[136 120 147 139 126] -> F
[143 132 121 178 104] -> Z
[133  77 144  95 102] -> N
[167  79 103 103 116] -> A
[106 148 162 155  69] -> G
[ 68 120 161 116 104] -> M
loc: [136]  F, 1
loc: [161]  M, 3

[184 123 131 158 137 116 130 132]  K
[143 132  94 116  95 161 131 140]  B
[148 140 146  86 132 129 121 120]  L
[150 127 101 133 135 121 132 149]  J
[ 82 124 131 135 140 137 117 138]  U
[183 112 138 128 117 118 123 122]  C
[124 126 102 110 151 133 116 128]  S
[125 124  93 121 139 130 121 148]  V
miss B: [ 95 132 131  94 161 116 143]  [140]
tail: [131 135 140 137]  [117 138]
tail: [124 131]  [135 140 137 117 138]
miss B: [143 116 140 132  95 131 161]  [94]
loc: [118]  C, 6
tail: [ 82 124]  [131 135 140 137 117 138]

[107 174 147 143 123  85 135] = X
[107 175 147 143 107 131  87] = D
[107 174 147 144 123 188 136] = H
tail: [107 175]  [147 143 107 131  87]
tail: [107 174 147 143 123]  [ 85 135]
tail: [107 174 147 143]  [123  85 135]
miss D: [147 131 107 107 175  87]  [143]
miss X: [143 107 135 123  85 147]  [174]
loc: [136]  H, 7

[170 153 162 117 142 148 138  94 124 127 115 101] = T
[137 165 150 110 136 149 138  94 124 127  87 153] = P
[117 153 153 120 127 116 158  92 140 125 154  98] = W
[133 178 132 123 101 138 128 139 137 174 127 151] = Q
miss T: [127 115 153 117 101 170 124 162  94 142 138]  [148]
tail: [149 138  94 124 127]  [ 87 153]
miss W: [ 92 153 127 158 154 116 120  98 117 153 125]  [140]
miss T: [170  94 117 138 162 153 142 101 127 115 148]  [124]
miss T: [153  94 127 101 124 148 162 170 117 142 115]  [138]
loc: [136]  P, 5

[153 163 134 133 105 125 138 139 130 161 113 130 108 131 136 115] : Febag
[138  66 139 130 124 101 118 129 104 143 130 105 116 146 125 110] : vut
[131  76 102 139 129 144 110 110 127 110 118 123 119 144 144 108] : gul
[137 159 142 124 126  91 149 128 120 106 130 121 133 140 117 131] : mipid
[138  66 139 130 125 101 118 129 104 143 133 105 116 146 125 110] : tav
tail: [130 124 101]  [118 129 104 143 130 105 116 146 125 110]
loc: [119]  gul, 13
q: [131  76 102 139 129 144 110 110 127 110 118 123 119 144 144 108]  gul
miss Febag: [130 153 105 136 130 138 139 125 134 113 133 161 131 115 163]  [108]
miss mipid: [142 124  91 133 106 131 137 121 159 140 149 126 128 120 117]  [130]
tail: [129 104 143 130 105]  [116 146 125 110]

[ 88 140  96  96  95 124 108 114 145] -> Fefar
[111  79 139 145 172 125  76 117 118] -> tuti
[128 149 161 176 153 146 153 149 128] -> Zuk
[175 121 161 176 153 146 153 149 118] -> soras
[ 97 125  91 100 107 108 159 110 122] -> giz
[148 125  91 100 102 144 123 150 154] -> veki
[128 117 161 176 153 146 153 149 118] -> dag
[171  81 162 157 179 124  87 131 116] -> nemad
miss giz: [159 122 100 125  97  91 107 110]  [108]
loc: [122]  giz, 9
miss dag: [128 117 153 161 146 176 153 149]  [118]
loc: [175]  soras, 1

[150 146 137 156] -> zerem
[144 152  99 134] -> pelur
[129 146 177 148] -> tize
[116 160 106 127] -> fes
[131 150 147 105] -> Resu
[131 150 147 109] -> Sez
[127  99 127 133] -> Nofod
[141 140 134 155] -> Los
[ 98 103  75 150] -> mef
[101 126 111 127] -> zite
tail: [146 177]  [148]
loc: [109]  Sez, 4

[ 91 117 115 114 149 115 136 160]  pibe
[124 128 139 139 129 121 108  94]  mulor
[131 130 122 109 115 128 145 107]  falik
[104 121 163 141 103 134 152 174]  Zop
[130 134 142 118 103 145 133 131]  Zizun
[122 134  92 115 128 139 120 103]  Kur
[124 163 140 147 129 139 137 134]  leme
[109 105  98  96 133  96 107  78]  Mika
[118 126 123 124 129 120  99  94]  gufog
[128 130 106 116 133 138 124  72]  Nul
[117 152 123 124 129 120 121 168]  gizen
miss mulor: [108 121 124 139 139 129  94]  [128]
miss Zop: [104 134 141 174 163 152 121]  [103]
tail: [123 124 129 120  99]  [94]
loc: [92]  Kur, 3
tail: [129 139]  [137 134]
loc: [126]  gufog, 2
loc: [160]  pibe, 8

[135 129 134 130 123 116 156 112 152 110 112 136 118 123 154 146 151 122
 127 104 136  98 159 143  97 120 124  98 123 133 142 134 139 144 114 133
 177 149 146 108 117 120 119 109 156 166] : gem
[134 132 120 128 120 115 160 113 155 123 115 142 122 124 159 146 148 126
 129  98 132  98 151 140 120 116 120 104 125 139 152 133 136 149 131 134
 180 149 146 109 118 137 131 113 164 168] : ruper
[134 122 125 137 128 115 153 115 152 114 108 145 127 139 169 149 149 151
 140 101 138  90 150 142 117 110 125  98 135 138 142 138 138 139 121 138
 179 150 150 109 124 117 115 117 162 166] : Vina
[134 132 120 128 120 115 160 113 155 123 115 142 122 124 159 146 148 126
 129  98 132  95 151 140 120 127 110 104 125 139 152 133 136 149 131 134
 180 149 146 109 118 137 131 117 164 168] : fimo
[134 128 129 131 124 116 166 115 150 112 117 147 130 128 152 154 148 125
 128  99 132  94 154 148 122 114 126  98 121 140 143 138 134 139 109 142
 173 152 151 118 119 125 118 111 160 168] : kuvik
[135 127 127 130 129 118 158 114 154 108 121 141 117 125 162 146 148 127
 129 103 131  93 152 141 121 116 120  99 123 133 143 136 140 153 125 140
 174 151 146 110 115 126 125 109 162 161] : bege
[142 123 124 136 121 124 154 117 164 110 115 137 125 126 159 154 153 123
 126 103 142  87 150 154 124 114 116  97 125 141 142 136 142 142 123 136
 177 154 146 109 114 127 118 110 154 166] : lof
[137 130 122 130 125 115 158 120 153 108 121 140 121 126 154 149 154 125
 128 100 137  95 150 145 126 122 121  99 126 132 143 136 139 144 116 136
 177 149 146 109 114 124 115 110 149 176] : kizug
[136 125 126 131 126 117 155 114 155 108 110 144 119 124 151 154 149 123
 130  97 132  96 156 144 122 114 123  98 125 134 143 135 149 148 127 138
 179 151 152 113 116 120 118 118 153 163] : Tif
[139 125 123 130 131 116 156 113 154 110 114 134 118 127 155 148 149 124
 126 105 131  95 152 134 121 112 117  98 125 133 144 131 141 147 125 135
 178 150 151 109 113 125 118 118 159 165] : fis
[135 125 126 131 124 116 159 121 151 108 113 139 118 124 151 146 151 123
 130 101 136  99 153 143 120 114 121  98 122 136 143 138 136 141 122 145
 175 154 147 110 117 124 119 112 154 165] : Rad
q: [134 122 125 137 128 115 153 115 152 114 108 145 127 139 169 149 149 151
 140 101 138  90 150 142 117 110 125  98 135 138 142 138 138 139 121 138
 179 150 150 109 124 117 115 117 162 166]  Vina
miss Rad: [124 159 126 122 154 165 141 145  99 136 135 151 147 146 136 154 121 121
 124 136 108 151 153 113 175 123 117 110  98 143 143 151 101 130 120 118
 119 114 125 131 124 139 112 122 116]  [138]
q: [135 129 134 130 123 116 156 112 152 110 112 136 118 123 154 146 151 122
 127 104 136  98 159 143  97 120 124  98 123 133 142 134 139 144 114 133
 177 149 146 108 117 120 119 109 156 166]  gem

[132 127 139 141 145] -> R
[132 154 156 149 114] -> E
[117 127 139 141 144] -> Y
miss R: [141 145 139 132]  [127]
miss E: [114 154 149 156]  [132]
q: [132 127 139 141 145]  R
miss E: [154 114 149 132]  [156]
miss R: [139 132 145 127]  [141]
loc: [149]  E, 4
tail: [132 154 156]  [149 114]

[129 137 122 128 130 130 125 129 139 122 131 131 133 133 116 130 113 132
 122 127 121 147 124 131 117 113 139] = tis
[142 126 126 126 126 126 132 125 123 126 123 128 131 132 115 127 116 137
 126 129 131 126 129 127 124 116 126] = Nomo
[161  86 135 127 140 145 122 141 162 125 145 127 125 121 126 147 142 111
 143 131 122 147 124 130 117 108 105] = vul
loc: [86]  vul, 2
tail: [131 117]  [113 139]
miss vul: [127 147 122 131 130 117 135 141 127 143 105 108 124 125 147 122 126 145
 142 111 145 140 121 161 125  86]  [162]
tail: [131 132]  [115 127 116 137 126 129 131 126 129 127 124 116 126]
tail: [122 147 124]  [130 117 108 105]

